Moves between states:
c: x704->x858, x321->x253, x16->x768, x390->x254, x228->x728, x270->x478, x924->x566, x72->x904, x91->x518, x858->x72, x78->x181, x380->x99, x471->x502, x794->x591, x99->x228, x629->x181, x19->x97, x225->x78, x904->x973, x323->x723, x765->x518, x97->x657, x870->x765, x657->x934, x962->x583, x254->x323, x592->x16, x128->x653, x377->x521, x518->x19, x768->x75, x63->x116, x778->x934, x608->x962, x181->x531, x767->x566, x148->x270, x521->x19, x403->x225, x583->x563, x55->x99, x950->x809, x591->x239, x563->x228, x253->x767, x75->x629, x272->x870, x809->x818, x728->x909, x973->x924, x769->x728, x723->x591, x239->x128, x818->x478, x379->x608, x531->x784, x784->x272, x478->x950, x653->x502, x689->x377, x764->x65, x983->x904, x566->x63, x909->x794, x65->x484, x575->x778, x665->x575, x934->x321, x484->x704, x116->x55, x502->x379
x: x704->x904, x321->x764, x16->x629, x390->x390, x228->x379, x270->x809, x924->x116, x72->x924, x91->x689, x858->x973, x78->x784, x380->x471, x471->x608, x794->x228, x99->x502, x629->x809, x19->x934, x225->x531, x904->x566, x323->x704, x765->x689, x97->x321, x870->x16, x657->x253, x962->x403, x254->x591, x592->x75, x128->x380, x377->x97, x518->x629, x768->x91, x63->x983, x778->x478, x608->x471, x181->x272, x767->x484, x148->x950, x521->x657, x403->x181, x583->x225, x55->x254, x950->x784, x591->x653, x563->x78, x253->x65, x75->x518, x272->x592, x809->x478, x728->x380, x973->x63, x769->x794, x723->x128, x239->x769, x818->x521, x379->x583, x531->x784, x784->x765, x478->x818, x653->x909, x689->x818, x764->x704, x983->x323, x566->x55, x909->x380, x65->x858, x575->x270, x665->x272, x934->x767, x484->x72, x116->x390, x502->x962

The rows follow the links: the fewer symbols apart two states are, the more alike their rows tend to be.

State, then a row for it; each showing differs a little:
x321: [ -56 -195    7   93  160  -93 -214   13  -12    8    2 -103    6  258    5  100   -3  -40  182    9 -108   30    9  262  -18  -14   -9 -134  -65  -71  -39  -17  -33  120  -12  -90  105   42 -276   96   20    2  194   84   74  -46 -140   11   72   -7 -125    8   11   55  136   22   14    8  114 -256   -3 -109]
x909: [   9 -144  129 -109  -68  -80  374   -3  109  -18   13 -106  -48 -110   76   -6  218  -43 -220    1 -103 -200  -15 -106   28  -13   -3  151  -37 -160  180    0  -38   19   -7   14 -129    8   95   96  -59    9  -81   60   85    8 -139   68  -77 -115 -144  -14  -29   -6   64 -205  -16   83 -109  106  -16   45]
x768: [  95  115  -34  -13  -72 -278 -105   11  -89  -20    3   50   23 -118  -11 -156 -164 -116  -38    9   45 -267  -22 -102  -48   -5   12   15  171 -201 -127   16 -119  -54   -3  137  -12  -66  134  -49   47    6  -80 -123  255   68   72   -6   -2   98   84   -1    7  -94  247  156    9   -8   10  113    7   55]
x665: [  -4   62  197  -30  -98  191 -162    7 -134   19   -1   28  -72 -163   98    9 -248  100  -50   11   23  153    2 -170 -184   12  -11   31  -14   31 -214  -15   81   12   11  -15  -26    7  190  -33   80    2 -126  129 -167  -14   45   70  -16  139   40   15    1   18 -243  233   -2  126  -45  169    2   82]
x518: [  46   65  -86   -6  -26 -301 -180   10 -111  -17    5   30   41  -54  -45  -86 -220 -132  -16   -7   25 -248  -13  -77  -65    7    3    8   94 -202 -182    0 -120  -66   -6   73    1  -41   82  -35   65    6  -43 -128  265   32   39  -36  -10  131   25   -9    1  -57  265  212   -6  -42   47   68    4   20]
x704: [  37   29  252  152   76   19 -171    7   78    3   -3   50  -99  101  158  -73  143    6  335   -5   39  169   -1  120  -38   10   -5 -202  152 -143  136   -3   10  178    3   69  173  -47 -101  -42  -63   -8   75   87  -18   24   66  109   99  -81   55    0    2  -32   12 -138   -2  160  170  -97    0  -45]
x924: [  48  166  -80  145  -48   99 -131    2  105   22   11  127   31  -89  -43  -96  136   48  292    3  116  244   13  -87  100   -2   -1 -185  176  138  162    4   52  -74    8   79  175  -30   89 -113  -49    7  -48 -114  -68   39  170  -39  103 -100  164    8    3  -59  -96 -173   16  -54  158   83   13   30]
x531: [-150  227   97  -74   68   93   26   -8  -63   -6  -10  105  -51  120   64  241 -147   43 -129  -17  103    9    3  118  -81   10    5   74 -300   23 -101   18   44   79    2 -207  -85  104 -112 -102   14  -20   84  239  -98  -91  162   51  -50   47  141    7   14  154  -64  115    3   46  -85 -115   -8  -53]
x484: [  53  -12  234  145  116   13 -192    0   54    9    6    8  -98  175  131  -77   88    3  287    9   21  162   12  185  -47  -18  -21 -187  152 -159   75  -34    0  182    1   69  157  -20 -168  -10   -9    9  133   59   -9   35   11   80   97  -57   24    9  -15  -44   35  -86   -3  135  163 -172  -11  -69]
x778: [  30 -222   36   28  -55  260 -236   -8 -102   17  -11 -106  -28  -62    6  -25 -136  123   77   16 -115  272   10  -94  -74    8    3  -60   48  206 -160    9   97  -20   -1   17   43  -12   46  113   59   -2  -67   -2 -212   11 -174   13   38   97 -153   -2  -18   -5 -269  183  -21   19    8   75  -28   36]
x379: [  84   43 -110  -93  141   81  305  -14   39    2  -29   14   22  226  -80 -139  100   31 -221   -4   20  -61   -6  223   94   14   -5  140  116  141   91   -1   21   37   11  134 -131  -93 -226    2  -37  -20  180 -176  -72   70    8  -65  -72  -44   18   -5    8  -81  -16  -92  -16  -69 -142 -217  -16 -105]
x97: [ -83 -225 -144   65  129 -128 -213    8  -40  -11   19 -122   40  199  -81  122  -41  -58  120    0 -116  -43    8  209   20  -11   14  -82 -113  -26  -66    2  -58   35   -8 -104   80   87 -220  118   29   22  164   31  110  -46 -180  -47   43   55 -172    2   -1   83  186   93    8  -82   98 -199   -3  -88]
x563: [ -65  149  -17 -105  161  118  278   19   32   11   14   69   10  237  -12  110    3   46 -227   -7   67  -22    1  249   16   -8   -6  144 -182  107   40    8   48   92   -1 -112 -124   83 -232  -64  -12    2  197   88  -85  -46  107  -11  -94  -30   92  -11   -5   75  -53  -33   12    0 -139 -243   19 -114]
x818: [  40 -222 -120   18  -91  182 -224    4 -126    6   12 -114   45 -131  -69  -59 -192   75   34    9 -109  180   19 -133  -48    4    0  -24   76  215 -205    6   79 -103   -5   61   26  -12  113  100   81    1 -101 -107 -162   24 -174  -43   26  129 -159   21    5  -33 -193  215    1  -68   -1  143   -2   61]
x99: [  77   -8 -162  -94   18   -7  424   16  145    3   19  -21   78   26 -103 -141  238   17 -205   -7  -38 -109   -8   33  170  -26   -2  128   98  115  219   17   19  -66   -3  107 -118  -35  -24   25  -74   12   18 -183   -7   49  -56  -53  -91 -123  -31  -11    0  -71  -30 -229    0  -91 -108  -12   14  -15]
x272: [ -57  244  190  -43  -48  -61 -101    3 -116    1    5  137  -75  -84   92   93 -276  -31 -115   -5  137 -125   12  -81 -157   -2    7   77 -129 -164 -218    9  -26   60   -5  -77  -72   47   90 -124   65    6  -55  158   38  -15  217   72  -47  119  189   -8  -18   50   25  220   -5  107  -43   65  -17   39]
x653: [   0 -121   90  -88  -96 -102  381   -7  131  -23    8  -73  -22 -124   47   11  232  -57 -216   -3  -84 -197  -11 -128   46    7   -9  133  -70 -138  197    7  -44  -16  -11   -4 -118   17  100   67  -78   17 -108   37   70   16 -128   42  -77 -129 -130  -13  -12    0   59 -208    0   49 -121  122   15   49]
x75: [  92  132   -8  -26  -62 -271 -130   -7  -87  -16    5   67    3 -106   -5 -142 -190 -125  -33   13   64 -245   -1 -111  -63   -4   -4   20  139 -213 -155   -5 -114  -41    3  149  -35  -66  123  -57   58   -6  -85 -116  236   46  103   -1   -7  110   93    4  -22  -87  236  176  -24   -2    9  115  -13   56]
x380: [  66 -121   46 -115  -23  -73  426  -15  112    7   -6  -87  -22  -52   33  -96  243  -38 -263    1  -86 -182   -2  -43   84    5   -5  156   62  -77  203    9  -33   -4    3  104 -143  -50   29   76  -62    2  -30  -72   54   43 -137   15  -86 -131 -125   -2   -8  -59   49 -209  -19   23 -138   33   -8   26]

Each walk starts at a row. The symbols on each line, taken left to right, move it on to the next state.
Each answer is a row, close to the row of the state it stands for.
---
[  79   59  215  155   61   32 -179   17   77  -10   -2   63  -76  112  139 -129  111   21  315   -8   71  210   -5  113  -37    3   -8 -201  223 -115  107    7   18  152  -11  118  179  -83 -107  -73  -27  -18   92   10  -34   34   70  104   97  -55   89    4    1  -79    0 -123    4  141  164 -130   14  -58]
c c c x x
[  39  139    1  130 -103   60  -82   14  121  -10   10  115  -10 -157   13  -41  185   30  285   -3  108  194    2 -169   96  -20   -2 -180  115   52  189   -5   32  -55   -2   48  167  -14  180 -100  -79    9 -131  -28  -47   12  160    6  106 -136  145   -2  -16  -36 -108 -212    2   10  151  154    3   67]
c x c
[  36  153 -141  111  -89   87  -80   15   95   17    0  114   55 -125  -57  -49  146   39  264   -3  101  226   -9 -136  121   -2    0 -162  117  154  179   13   51 -106   -6   35  160  -31  149 -112  -68    3 -103 -117  -76   21  168  -50   99 -106  157   -8    3  -36 -106 -175    0  -82  136  133   11   65]
---
[ 129    7 -135  -95  101   35  277    0   62    2   15  -31   40  162  -74 -248  120   21 -195   11  -14  -68    4  173   82  -24    3  113  213  124  105   -9   24    0    2  198  -96  -95 -172   20  -37   15  120 -253  -27   96  -24  -36  -71  -46  -22   -2  -21 -133   -6 -113  -10  -93 -116 -150    1  -71]
c x c c x
[-125  209   54  -78  124  104   94    1  -42   13  -15   93  -33  165   27  227 -105   37 -167    1  102   -5    0  185  -50   15    0  113 -297   62  -63   -8   40   86   -3 -198  -87  110 -165  -98   32    2  129  207 -101  -78  174   23  -59   19  148   -7    6  126  -62   64   -3   40  -98 -168  -13  -63]
c x c c
[ -16  150  -20  -28  -42 -228 -194    7 -137  -24    5   74   22  -73  -11   25 -314 -102  -62    3   70 -236   12  -76 -102   -9  -11   31  -45 -191 -257  -11  -95  -47   -3  -34  -48   21   75  -64   88   11  -52    8  183  -31  117   -4  -25  162   93   10   -7   19  203  289   18   -5   -2   79    2   35]
---
[ -72  208   -6  -84  177  125  142    5  -20    7    8  109   10  240   -1  140  -63   49 -180    9  101  -10   -2  254   -7   -7    2  123 -174  101  -33   22   57   87   -9  -96 -105   62 -233  -94   -1   10  190   86 -100  -35  154   -8  -54    9  129  -10   -3   74  -64   47   -6   -6 -129 -246  -12 -111]
c x x x x
[  19 -131 -226    0  -23 -191 -278    4 -155  -11  -23  -58   82  -56 -137  -38 -243 -101   28    0  -71 -152  -14  -58  -37    7   -7  -18   54  -37 -248    3  -95 -115   -4   29   24  -25   41   36   76    0  -51 -147  170    4 -100  -94   18  168  -92    8   10  -34  168  271    6 -131   43   62    6   16]
c x x c x
[  28  -74  209  114  154   -9 -203   -5   28    3   -1   -9  -95  220  124  -46   74    1  260   -1   -8  128   10  224  -55    8   -5 -179   94 -149   56  -10  -12  205   -7   27  147  -14 -236    6  -16   -2  180   84   32    9  -22   85   80  -31  -27    2   11  -15   81  -58    4  142  144 -239   10  -97]
---
[ -83   71 -298   41 -134   30    9    0   61    7   -2   53  117 -186 -162  158   79   15   73   -9   51   62    0 -204  147    0    0  -41 -167  207   87    6    9 -217   -3 -141   56   66  197  -29  -41    0 -155  -18  -20  -55   81 -131   33  -75   64   -9    7  106  -71  -95   15 -171   42  185   11   83]
c x x c x
[  55   97 -115  -87  182  102  238   -5   17   13   -4   39   52  255  -74  -96   50   35 -197    3   30   -1  -12  259   57   13   -8  130   73  160   45    4   38   44   10   83 -115  -51 -271  -35  -34   -6  201 -142  -82   31   58  -39  -82  -31   68    1    3  -60  -33  -49   -5  -59 -128 -246   11 -122]
c c x c
[-122  278   92  -82   81   41   14    9  -81   -5  -10  140  -33  105   62  194 -182   21 -142    5  130  -43    9  115  -96   -4   -5  102 -258  -27 -134    0   18   95    4 -177  -93  101  -90 -128   35   -7   92  186  -37  -81  202   42  -59   66  191  -10    1  118   -5  155   15   53  -90 -114    3  -47]
---
[  51 -106    7   -1 -122  236 -166   -5 -106   27   -7  -66   -6 -182    9  -94 -173  105    3   -2  -58  203    3 -191  -76    3   11    6  125  189 -180  -31  104  -75    2   63  -11  -33  190   71   63   -7 -143  -69 -184   26 -104   -1   -4  118  -77   11    4  -46 -277  200   16    5  -39  212   -6   78]
x c c c c
[  33 -149  -14   14 -101  259 -161   -2  -93   12   -4  -77    0 -160  -12  -74 -152  122   14  -11  -79  228   -9 -169  -70   14   -4  -15   74  223 -163   -3  110  -70    6   51    3  -29  153   70   63   -7 -117  -65 -214   18 -118    4    9  115 -108    0    2  -39 -287  172    4    0  -17  149    3   77]
x x c x
[ -61 -257  -39   93  146  -47 -260    0  -49  -22   -5 -130    9  214  -31   92  -46  -21  190  -14 -120   68    7  215   -3    1    0 -129  -74   -2  -90    6  -21   65   12  -82  106   42 -259  122   10    4  168   55   23  -13 -181  -33   69   48 -177  -10  -10   55   69   85  -10  -33  113 -208  -11  -92]
---
[ -31  110 -285   73 -102   51   -7   16   72   10   12   77  112 -165 -145   52  113   21  146   -1   82  133   -5 -171  153  -17   -8 -111  -35  222  119  -10   19 -188  -17  -50   78   28  191  -81  -29   11 -129  -96  -59  -32  121 -107   54  -86  107   13    8   36  -90 -146   17 -157   73  166    8   64]
c x
[-104   41 -198   22 -158   -7   93   -1   74   14   -1   19   78 -228 -110  158  154  -18   45  -12   24   25   -6 -250  134   -1    2  -28 -188  117  144    2  -16 -188   -5 -149   29   67  249  -30  -52   -1 -195   29    7  -60   39  -78    9 -112   50    0    8  101  -46 -158   -7 -113   22  234   -3   97]
c c x c c
[ 120    8 -124 -108  107   43  330   -8   62  -13   -6  -21   50  158  -81 -190  135   22 -223    1    1  -68    3  168   98    8    8  152  163  134  122    1   39   16   -2  154 -132  -83 -168    4  -45    2  143 -195  -23   80  -23  -56  -77  -65  -22  -15    2  -98   -3 -132   -8  -84 -133 -168  -13  -73]
---
[   2  -71   50  -15  -92  287 -138    8 -116   19  -23  -44  -27 -159   34   -2 -164  143  -35  -19  -42  246   -9 -174 -103   14   -4   14   18  217 -163   26  131  -38   -5    4  -20  -39  165   27   55  -14 -131   20 -254   17  -41   20  -14   97  -48   -2   12  -10 -330  179    2   22  -51  166   -1   73]
c c x x
[ -77 -242  -98   64  147  -94 -218  -14  -61   14  -21 -114   10  234  -56  132  -43  -34  146    8 -119    8   -4  236   10    5   -3 -101 -103  -12  -62   -3  -45   42   16  -83  100   53 -264  107   28   -3  176   54   76  -37 -190  -49   60   43 -162   -2   -1   81  140   85  -11  -61   85 -223   -9 -102]
c x x x
[  80  109  168  130   31   64 -181    4   82   -3  -10   81  -64   71   86 -167  112   25  329   -9   83  217   -1   69   -3   19  -12 -202  234  -49  136   17   30  107    1  130  184  -74  -44  -83  -56  -26   48  -30  -62   60  126   83  116  -67  115   -2   15  -91  -42 -144    4   95  185  -66   -4  -29]
---
[   3  -35    8 -126   53    2  467    0  125   -5   -1  -41   -8   87   14  -26  205    2 -307   -4  -47 -182   -8   85   81  -20   -8  195  -16   -8  178    2    4   46   -4   26 -167    5 -111   36  -62   13   69  -18    2    7  -61   13  -99 -110  -42    7   -9  -29   13 -204    5   10 -165  -88   11  -50]
x x x
[-114  197   18  -77  135  130  113    7  -11    5   -7   97   -9  229   25  184  -78   74 -172   -8   88   25   -5  231  -17    7    0  112 -248   86  -51   15   50   97    6 -168  -91   82 -212  -91   14  -28  164  161 -104  -68  146   14  -57   21  133    1   -2  107  -63   35   -6   20 -118 -217   -7  -99]
x c
[-135  227  135  -48    8   93  -44   -3  -94    6    5  103  -68   38   63  226 -204   51 -123  -10  111   16   11   42 -125   13    3   85 -282   -3 -153   -3   47   75    2 -193  -75  104  -24  -98   56   -4   28  246  -90  -46  156   56  -48   79  149  -10  -25  136  -87  169  -24   68  -89  -37  -28   -5]
---
[   4 -104  194  117  137  -29 -204   10   30   -7   -5  -19  -55  237  116    4   59  -20  254   -4  -41   96   -3  244  -57   -1   -3 -160   42 -147   43    9  -12  185   -3    5  132    5 -250   29   -7   -1  173   99   39  -27  -36   82   91  -29  -36    8    4   -1   91  -30   17  124  139 -223   20  -94]
x c x
[  90  151   52  157  -21   79 -143   -8   92   10   13  119  -27  -34   30 -165  135   27  313   -1  115  229   -7  -24   46   -9   17 -198  222   42  163    4   39   17    6  122  179  -53   45  -81  -64    2  -28  -74  -67   63  176    6  115  -95  160   -3  -13  -86  -84 -179  -15   33  171   24  -16   11]
x x x
[ -62   40   36   96 -146  -22   40   18  128   -3  -23   36   22 -231   22  119  228  -23  177   -5   26   78    3 -236   74   29  -15 -109  -98  -46  221   -9  -13  -64  -33 -105   90   54  246  -28  -53  -20 -185  116   19  -70   50   36   61 -172   49   -3   62   75  -43 -231   20   31  107  233   27  112]
---
[ -58 -220 -154   51  118 -185 -243   -4  -77    9    9 -117   63  171 -102  100 -118  -90  134    3 -114  -77  -11  174    1  -18    4  -83  -52  -44 -130    2  -58    2    2  -73   63   69 -198  104   61    7  133  -28  158  -23 -173  -81   44   89 -161   -6  -21   56  213  148   -6 -107   92 -165  -15  -68]
c c c c c
[ -54 -171   54  105  169  -56 -202   13    5  -11   -6  -73   -4  256   39   71   24  -29  221   -5  -82   64   -1  266   -8   17    4 -147  -27  -82   -2   -5  -30  135    0  -64  130   21 -279   83    0   -8  209   96   59  -32 -119   14   66   -4 -120   13    1   53  124    8   11   35  128 -254   28 -123]
c c x
[ -27   84 -286   47 -124   48   73   -8  108  -16    3   52  112 -167 -166   50  161   17   96  -23   50   96   -9 -169  198    1    0  -63  -50  213  165   15   11 -205   -4  -55   61   16  198  -52  -89    6 -134 -118  -45   -8   83 -123   46 -120   77  -18   15   25  -94 -179   20 -172   48  174    2   61]
